The symbols move the points like this.
z625 ρ z865
z625 χ z348
z625 β z383
z625 α z596
z625 π z448
z625 ε z650
z625 λ z475
z348 ρ z93
z348 χ z625
z348 β z970
z348 α z751
z348 π z141
z348 ε z23
z348 λ z182
z182 ρ z403
z182 χ z475
z182 β z702
z182 α z695
z182 π z419
z182 ε z82
z182 λ z348
z970 ρ z284
z970 χ z383
z970 β z348
z970 α z900
z970 π z240
z970 ε z230
z970 λ z702
z230 ρ z806
z230 χ z439
z230 β z23
z230 α z249
z230 π z295
z230 ε z970
z230 λ z606
z944 ρ z849
z944 χ z28
z944 β z685
z944 α z244
z944 π z921
z944 ε z871
z944 λ z864
z749 ρ z427
z749 χ z606
z749 ε z833
z749 λ z439
z921 ρ z606
z921 χ z427
z921 β z994
z921 α z681
z921 π z944
z921 ε z884
z921 λ z806
z695 ρ z888
z695 β z376
z695 α z182
z695 λ z751
z782 ρ z779
z782 χ z376
z782 α z833
z782 λ z881
z151 ρ z390
z151 α z610
z151 π z376
z151 λ z587
z871 ρ z610
z871 χ z963
z871 β z166
z871 α z390
z871 π z884
z871 ε z944
z871 λ z602
z864 ρ z295
z864 χ z517
z864 β z504
z864 α z449
z864 π z806
z864 ε z602
z864 λ z944
z865 ρ z625
z865 χ z93
z865 β z719
z865 α z196
z865 π z544
z865 ε z154
z865 λ z407
z383 ρ z719
z383 χ z970
z383 β z625
z383 α z881
z383 π z725
z383 ε z439
z383 λ z833
z471 χ z681
z471 α z427
z471 ε z779
z471 λ z675
z513 β z449
z513 α z504
z513 π z571
z513 ε z88
z88 ρ z673
z88 χ z316
z88 β z72
z88 α z469
z88 π z709
z88 ε z513
z88 λ z747
z66 ρ z571
z66 β z249
z66 α z23
z66 ε z751
z906 ρ z833
z906 χ z884
z906 β z407
z906 α z779
z906 π z963
z906 ε z427
z906 λ z719
z673 ρ z88
z673 β z587
z673 α z141
z673 π z751
z154 ρ z650
z154 χ z24
z154 β z559
z154 α z344
z154 π z45
z154 ε z865
z154 λ z238
z544 ρ z448
z544 χ z469
z544 β z256
z544 α z316
z544 π z865
z544 ε z45
z544 λ z775
z900 ρ z655
z900 χ z881
z900 β z751
z900 α z970
z900 π z587
z900 ε z249
z900 λ z376
z963 ρ z912
z963 χ z871
z963 β z775
z963 α z375
z963 π z906
z963 ε z28
z963 λ z256
z376 ρ z52
z376 χ z782
z376 β z695
z376 α z702
z376 π z151
z376 ε z92
z376 λ z900
z775 χ z166
z775 β z963
z775 π z407
z775 λ z544
z629 ρ z449
z629 α z295
z629 π z249
z629 ε z587
z236 ρ z14
z236 χ z587
z236 α z725
z236 π z881
z475 ρ z407
z475 χ z182
z475 β z833
z475 λ z625
z449 ρ z629
z449 χ z832
z449 β z513
z449 α z864
z449 π z160
z449 ε z72
z449 λ z244
z28 χ z944
z28 π z427
z28 ε z963
z28 λ z517
z833 ρ z906
z833 χ z702
z833 β z475
z833 α z782
z833 π z912
z833 ε z749
z833 λ z383
z52 ρ z376
z52 χ z779
z52 β z888
z52 α z884
z52 π z390
z52 ε z681
z52 λ z655
z912 ρ z963
z912 χ z610
z912 π z833
z912 λ z725
z45 χ z504
z45 β z517
z45 π z154
z45 ε z544
z93 ρ z348
z93 χ z865
z93 β z284
z93 α z709
z93 π z469
z93 ε z24
z93 λ z403
z295 ρ z864
z295 χ z734
z295 β z27
z295 α z629
z295 π z230
z295 ε z240
z295 λ z849
z832 χ z449
z832 α z517
z832 π z675
z832 ε z14
z779 ρ z782
z779 χ z52
z779 β z187
z779 α z906
z779 π z375
z779 ε z471
z779 λ z585
z141 ρ z469
z141 χ z448
z141 β z240
z141 α z673
z141 π z348
z141 ε z27
z141 λ z419
z806 ρ z230
z806 χ z559
z806 β z24
z806 α z160
z806 π z864
z806 ε z284
z806 λ z921
z888 ρ z695
z888 χ z187
z888 β z52
z888 α z403
z888 π z747
z888 ε z270
z888 λ z709
z994 ρ z82
z994 χ z238
z994 β z921
z994 α z270
z994 π z685
z994 ε z403
z994 λ z24
z270 β z681
z270 α z994
z270 ε z888
z270 λ z571
z407 ρ z475
z407 χ z403
z407 β z906
z407 α z187
z407 π z775
z407 ε z238
z407 λ z865
z14 ρ z236
z14 χ z72
z14 β z316
z14 α z256
z14 π z585
z14 ε z832
z14 λ z375
z702 ρ z884
z702 χ z833
z702 β z182
z702 α z376
z702 π z610
z702 ε z606
z702 λ z970
z571 ρ z66
z571 χ z344
z571 β z160
z571 α z24
z571 π z513
z571 ε z709
z571 λ z270
z751 ρ z709
z751 χ z596
z751 β z900
z751 α z348
z751 π z673
z751 ε z66
z751 λ z695
z469 ρ z141
z469 χ z544
z469 β z602
z469 α z88
z469 π z93
z469 ε z504
z469 λ z166
z602 ρ z240
z602 χ z256
z602 β z469
z602 α z72
z602 π z284
z602 ε z864
z602 λ z871
z256 ρ z725
z256 χ z602
z256 β z544
z256 α z14
z256 π z719
z256 ε z517
z256 λ z963
z650 ρ z154
z650 χ z23
z650 β z439
z650 ε z625
z685 β z944
z685 π z994
z685 ε z166
z685 λ z504
z681 ρ z92
z681 χ z471
z681 β z270
z681 α z921
z681 π z244
z681 ε z52
z681 λ z160
z187 χ z888
z187 β z779
z187 α z407
z187 λ z196
z587 ρ z72
z587 χ z236
z587 β z673
z587 α z240
z587 π z900
z587 ε z629
z587 λ z151
z24 ρ z23
z24 χ z154
z24 β z806
z24 α z571
z24 π z504
z24 ε z93
z24 λ z994
z427 ρ z749
z427 χ z921
z427 β z238
z427 α z471
z427 π z28
z427 ε z906
z427 λ z559
z675 ρ z457
z675 χ z160
z675 β z344
z675 α z559
z675 π z832
z675 ε z585
z675 λ z471
z606 ρ z921
z606 χ z749
z606 β z82
z606 α z92
z606 π z849
z606 ε z702
z606 λ z230
z734 ρ z517
z734 χ z295
z734 π z439
z734 ε z725
z196 ρ z596
z196 χ z709
z196 β z585
z196 α z865
z196 π z316
z196 ε z344
z196 λ z187
z27 ρ z504
z27 β z295
z27 π z23
z27 ε z141
z82 ρ z994
z82 β z606
z82 ε z182
z82 λ z23
z439 ρ z559
z439 χ z230
z439 β z650
z439 α z457
z439 π z734
z439 ε z383
z439 λ z749
z419 ρ z166
z419 β z610
z419 π z182
z419 λ z141
z249 ρ z160
z249 χ z457
z249 β z66
z249 α z230
z249 π z629
z249 ε z900
z249 λ z92
z849 ρ z944
z849 π z606
z849 ε z610
z849 λ z295
z72 ρ z587
z72 χ z14
z72 β z88
z72 α z602
z72 π z655
z72 ε z449
z72 λ z390
z344 χ z571
z344 β z675
z344 α z154
z344 ε z196
z881 ρ z585
z881 χ z900
z881 β z596
z881 α z383
z881 π z236
z881 ε z457
z881 λ z782
z166 ρ z419
z166 χ z775
z166 β z871
z166 α z747
z166 π z403
z166 ε z685
z166 λ z469
z375 χ z390
z375 α z963
z375 π z779
z375 λ z14
z655 ρ z900
z655 χ z585
z655 β z709
z655 α z284
z655 π z72
z655 ε z160
z655 λ z52
z238 χ z994
z238 β z427
z238 ε z407
z238 λ z154
z747 β z390
z747 α z166
z747 π z888
z747 λ z88
z284 ρ z970
z284 χ z719
z284 β z93
z284 α z655
z284 π z602
z284 ε z806
z284 λ z884
z884 ρ z702
z884 χ z906
z884 β z403
z884 α z52
z884 π z871
z884 ε z921
z884 λ z284
z457 ρ z675
z457 χ z249
z457 α z439
z457 ε z881
z517 ρ z734
z517 χ z864
z517 β z45
z517 α z832
z517 π z559
z517 ε z256
z517 λ z28
z390 ρ z151
z390 χ z375
z390 β z747
z390 α z871
z390 π z52
z390 ε z244
z390 λ z72
z240 ρ z602
z240 χ z725
z240 β z141
z240 α z587
z240 π z970
z240 ε z295
z240 λ z610
z244 α z944
z244 π z681
z244 ε z390
z244 λ z449
z504 ρ z27
z504 χ z45
z504 β z864
z504 α z513
z504 π z24
z504 ε z469
z504 λ z685
z596 ρ z196
z596 χ z751
z596 β z881
z596 α z625
z316 χ z88
z316 β z14
z316 α z544
z316 π z196
z448 ρ z544
z448 χ z141
z448 β z725
z448 π z625
z709 ρ z751
z709 χ z196
z709 β z655
z709 α z93
z709 π z88
z709 ε z571
z709 λ z888
z610 ρ z871
z610 χ z912
z610 β z419
z610 α z151
z610 π z702
z610 ε z849
z610 λ z240
z585 ρ z881
z585 χ z655
z585 β z196
z585 α z719
z585 π z14
z585 ε z675
z585 λ z779
z719 ρ z383
z719 χ z284
z719 β z865
z719 α z585
z719 π z256
z719 ε z559
z719 λ z906
z23 ρ z24
z23 χ z650
z23 β z230
z23 α z66
z23 π z27
z23 ε z348
z23 λ z82
z92 ρ z681
z92 α z606
z92 ε z376
z92 λ z249
z725 ρ z256
z725 χ z240
z725 β z448
z725 α z236
z725 π z383
z725 ε z734
z725 λ z912
z403 ρ z182
z403 χ z407
z403 β z884
z403 α z888
z403 π z166
z403 ε z994
z403 λ z93
z559 ρ z439
z559 χ z806
z559 β z154
z559 α z675
z559 π z517
z559 ε z719
z559 λ z427
z160 ρ z249
z160 χ z675
z160 β z571
z160 α z806
z160 π z449
z160 ε z655
z160 λ z681

The rows follow the links: the fewer symbols apart two points are, the more alike their rows tend to be.

Rows of some points; one shown again gets a slightly different row:
z471 -> [  87  275  116 -404   11  -23 -114  569  258   69   53  -65 -708 -169 -575  -18 -759 -144  132  978  -86  557  801 -473  444  335 -175 -501  -64  176 -403 -114 -346  330  -52 -243  125 -234 -204 -664  -83 -118]
z92 -> [ 516  314  749 -154  190 -224 -213 1026  188  355 -157 -367 -339  105 -258  -25 -371  -73 -449  513 -325  487 -184  156  449  214  -87  115 -332  365 -210 -311 -578 -356 -788  163  440   -1   16 -148 -372 -346]
z160 -> [  559   158   616  -205   266  -518   207   470   190   271     0   168 -1315  -259  -177  -273  -181  -141  -285   238   -90   801    41   -28   164  -522  -358  -205  -226   230  -410   -10  -539  -450  -447  -315   116  -294   449   -71  -103   122]
z944 -> [ 294  486   -3 -362 -304  -55 -123 -320  395  342  502  677  -80 -573   57 -185 -513  188 -266  276   26  224 -272  117 -379 -160  309 -730  477  212   12 -617  -85 -555 -169  295  158  829 -427  103 -241  -26]
z596 -> [ -285  -412    41   506   519    56    81   352  -525   -61  -580  -697   295   464   143   193   478  -227   331  -240    24    63   402  -121   366   243  -200   446  -617  -228    59   434   -40   489   140    91  -162 -1205   266    -2    64   171]
z45 -> [-166 -430 -710  298  542  211 -282 -864 -351  168  427  378  -17    3  219 -207  129  142  530   92  113 -410  746  -60 -551  366  324 -393  451 -204 -135  -91   73  314  472  -90 -734 -246 -196  341  -89  647]
z295 -> [ -62  217  509  -55  151  -89 -214 -324  537  379  472  249 -393  332  226 -214  391  300   -3 -386  -99 -349 -546  627 -100  375  478  -29  648  357 -291 -683 -127 -736 -226  -85  328  626   69   54  -91 -449]
z375 -> [-388  166 -367 -615 -610  -55  -29  177  266  219  263 -193   65 -596 -243  276  -75  -56  156  521  397  492  615 -156  521  -79  -54 -577 -203    7 -191  138 -353  716  254  765  300  -86   49 -472  350 -545]
z256 -> [-757  197 -357   36 -619  209 -118 -531  411  197  268  865  -75 -261  150  390  574  255  126 -247  136 -261  297 -338  231 -279  436 -518  194 -280 -381 -168  424  419  562   63   51  272  225 -294  522  -43]
z513 -> [ 411 -497 -168 -149  465 -542  181 -472 -435  400  298 -268 -215 -211    9 -293  166 -105  138   81  295  530  569  555 -367 -178 -191 -175  -14  268  165   66 -946 -147 -147  441 -508 -627  128  732 -436  643]
z439 -> [-286  381  374  488  211  539 -439  310  127  343  123  594 -709  345   80  204  220  242  119   49 -528 -305  -91 -456  495  620  387   60  205 -111 -548 -396  315 -116  -62 -795  277  123   31 -474   11  122]
z650 -> [ -89 -131   -2  885  748  562 -467  -30 -587  -14 -220  -13   13  538  184  -32   95   63  380  -26 -537 -546  136 -243 -110  872  119  515  107 -107   30 -133  261  -57   80 -572 -280 -358 -216  192 -282  698]
z571 -> [ 785 -510  148    6  775 -403  370  -75 -560 -141  -83 -261 -411  188   12 -265  -98 -369   67  115  -40  466  577   53 -445 -154 -463  284 -180  175  230  305 -564 -337 -133 -208 -590 -788  256  393 -483  436]
z196 -> [ -104  -539  -404   159   312  -162   452   -23  -461  -440  -413  -293   -65    52   -68    86   231  -250   319   -32   112    41   858  -243   200  -243  -539   254  -280  -211   114   632  -115   435   347   -56  -465 -1110   204  -223   127   290]
z559 -> [ -263   338   116   242   103   297  -351  -121   150   166   232   943 -1027  -331  -153    33  -173   301   120   176  -274  -204   485  -828    50    95   238  -370   239  -224  -552  -242   352   137   245  -756     1   230    45  -353   182   266]
z448 -> [-747 -577 -348  288  184  326  -18 -638 -331 -253  150 -358  621  444  225  123  520  118  610 -389   83 -996  -65  275 -149  717  173  288  317  -73   -3    7  385  168  427   52 -243  -60  -91  158  291  -80]
z725 -> [-855   86   95  -16 -405  353 -142 -189  546  -44  299  244  113  460  227   90  778  175  502 -404   -1 -570 -266   77  329  377  367  -20  390 -271 -264 -136  350  193  448  261  601  211  149 -420  457 -655]
z864 -> [  83  309   64 -126 -248 -120 -325 -602  367  583  801  973 -577 -293  186 -272   -1  198 -105 -257    9  146 -367  161 -322 -325  460 -582  574  225  -54 -580 -352 -600  -43   61  146  728   67  192 -125  340]

Each walk starts at a row. The symbols on each line, taken left to right, move it on to the next point.
Answer with the point's row; about right is enough.
start [-341 -407 -296  833  333  502 -161  -41 -708 -372 -496  -44  373  507  234  158  290    5  243 -486 -214 -598  -83 -350  -81  418   31  626 -132 -455  123  260  626  399  240 -427 -361 -228   -1  234   55  219]
α α β π χ λ [ -343   289   270  -295  -575   -69   154   -94   543   -82   212  -150   545   182    64    60    49   220   -68  -240   208  -502 -1040   662    92    -2   313    82   339    94     6  -441   181  -313    36   368   494   868  -161   -94   110  -853]
λ α ρ π λ ρ [ 275  355  718 -263 -142 -254  292 1105  369  -11 -450 -423   65  -39 -177  230 -123 -279 -376  -12  -73  489 -439  209  641 -277 -233  260 -683  270  -14   54 -127   10 -615  411  453  -54  161 -300   42 -667]
start [ 907 -456  -17 -197  588 -316  263   91 -346 -205 -271 -649  -10 -109 -308 -403 -807 -411  -53  628   83  536  336  191 -474  -45 -410   72 -168  362  296   38 -472 -194 -196  -77 -409 -495 -255  314 -514  324]
β λ α ρ λ ε π β λ [-194 -528  -66  206  -35 -105  160 -616 -224 -280  -25 -378  719  390  542 -135  531  -41  151 -832  150 -660 -812  640 -478  278   76  492  514  -30  295   54  -70 -194   73  147 -122  149   -8  576   70  -46]
ρ χ ε ε ε ε [-517 -373 -891  332   19  136  -46 -866 -398 -216  169  262  576  -85  314   19  356  136  467 -365  336 -448  538 -141 -303  137  131  -30  217 -364  112  250  295  472  624  140 -498 -158   78  189  231  586]
start [ 552 -412  372  357  972 -304   47  433 -707  116 -215 -460 -216  580  166 -207  204 -297   22 -103 -147  148   91  416  -97  259 -176  539 -225  273  127  209 -690 -434 -437  -80 -308 -775  261  389 -587  404]
ρ ε χ χ π α [ 175 -601 -648  274    3  -57   86 -916 -284 -198  113  197  665 -270  224 -185  286   76  -80 -671  188  -79 -172  201 -785 -497  145   36  207 -293  402  124  220 -256  249  218 -603   46  121  652  107  593]
α π α α β α ε [  451   498   342   -18    -9  -112  -171  -182   258   111   260   920 -1012  -136    49  -138  -302   262  -460   -86  -364   277  -217  -417  -170  -529    42  -264   261    86  -241  -369   241  -769  -176  -823    30   606   -17  -210  -116   211]
start [ 576  321  548 -635  101 -288  163  513   88  -11  -38 -103 -709 -437 -298 -270 -727 -178 -288  599  -91  660  285  -29  220 -370 -384 -427 -245  375 -143 -266 -504 -194 -508 -107  142   18 -112 -240 -283 -166]
ρ α β λ χ ρ [  35 -432 -418  482  656  275 -274 -425 -612 -292    8  328 -443  155   -3 -178 -183   60  377   88 -247 -406  625 -443 -464  520   31  182  231 -148  -35  -13  237   48  357 -893 -536 -393 -154  -78  -44  834]
α χ α ε α [ 390 -431  -86  -22  260 -522  747  -91 -467 -419 -563 -468   35  -25  -57  -75  166 -435  -87  -35  131  348  229   54 -235 -716 -535  363 -519  -46  351  700 -170 -123  -80   17 -460 -828  436  292  -56  399]
start [ 346 -511 -451 -415  -63 -354  417 -316 -358 -160  -57 -774  780 -458  -66  -45 -224 -312   13  145  515  369  281  516 -452 -425 -307  -67 -320  207  551  505 -422  168 -110  774 -494 -361  -33  580 -213  229]
α ε π ε ρ [ 360 -261 -131  432  112  309  194  137 -372 -419 -645 -584 1036  106  249  -49 -313  -56 -330 -127 -253 -407 -763   22 -582   90 -108  706 -262   -5  518  139  489  -91 -192 -333  -75  231 -442  286 -320  215]
λ ε β ε λ π χ χ π [   7  502  395   13 -580  265  -15  567  407  -18 -264   74  483   -9   92  102 -375   66 -666 -109 -300  -86 -967 -129    7 -192  -21  310 -273 -128  130 -300  598 -348 -458  -36  484  839 -195 -333   70 -404]
start [-155 -270 -216  665  229  623 -177  198 -469 -489 -567 -399  959  323  -91  138 -165  -14  271  184 -143 -715  -51 -431 -194  644   78  423 -176 -203  212  168  771  544  283 -332 -228    8 -503  -15  -14  215]
ρ χ π χ π α β [-155  357    3 -546 -392 -117  212  516  294 -105 -228 -288 -172 -349 -387  174 -370 -271   48  604  112  502  676 -586  772 -175 -260 -188 -540 -128 -207  222   66  535  278   89  273 -265  -21 -616  517 -564]
β β χ λ ρ α [ -131   416   555   357  -356   243    23   355   207    46  -361   436   -48   367   334   237   576   268  -606  -875  -368  -140 -1038    76   117  -385    91   392  -371  -299   -26  -130   469  -555  -263  -343   430   580   349  -124   152  -180]
start [ 217 -527 -226  399  170 -111  453 -776 -503 -598 -528  322  257  -19  325 -182  -96 -254 -217 -435  148 -310 -396 -183 -727 -760 -235  451  -38 -281  617  391  481 -168  122 -435 -600    8  155  394   30  625]
ρ ρ λ χ α β λ χ α [   62   342   215    27  -607   -94   169  -147   471  -215  -220   847  -294  -296   186    13    39   119  -442  -446  -240    47  -616  -373  -155 -1052  -115    67  -103  -143   -24   134   544  -479    32  -387   126   590   210  -396   309  -145]
π χ β π χ π ε π ρ [ 435 -309  200  828  738  265 -148  -86 -561   23 -179  -39   69  400  296 -154  254   16   51 -265 -339 -284 -422  153 -369  318   85  488  186   74   49 -177   -5 -620 -398 -680 -371   14   14  437 -382  596]
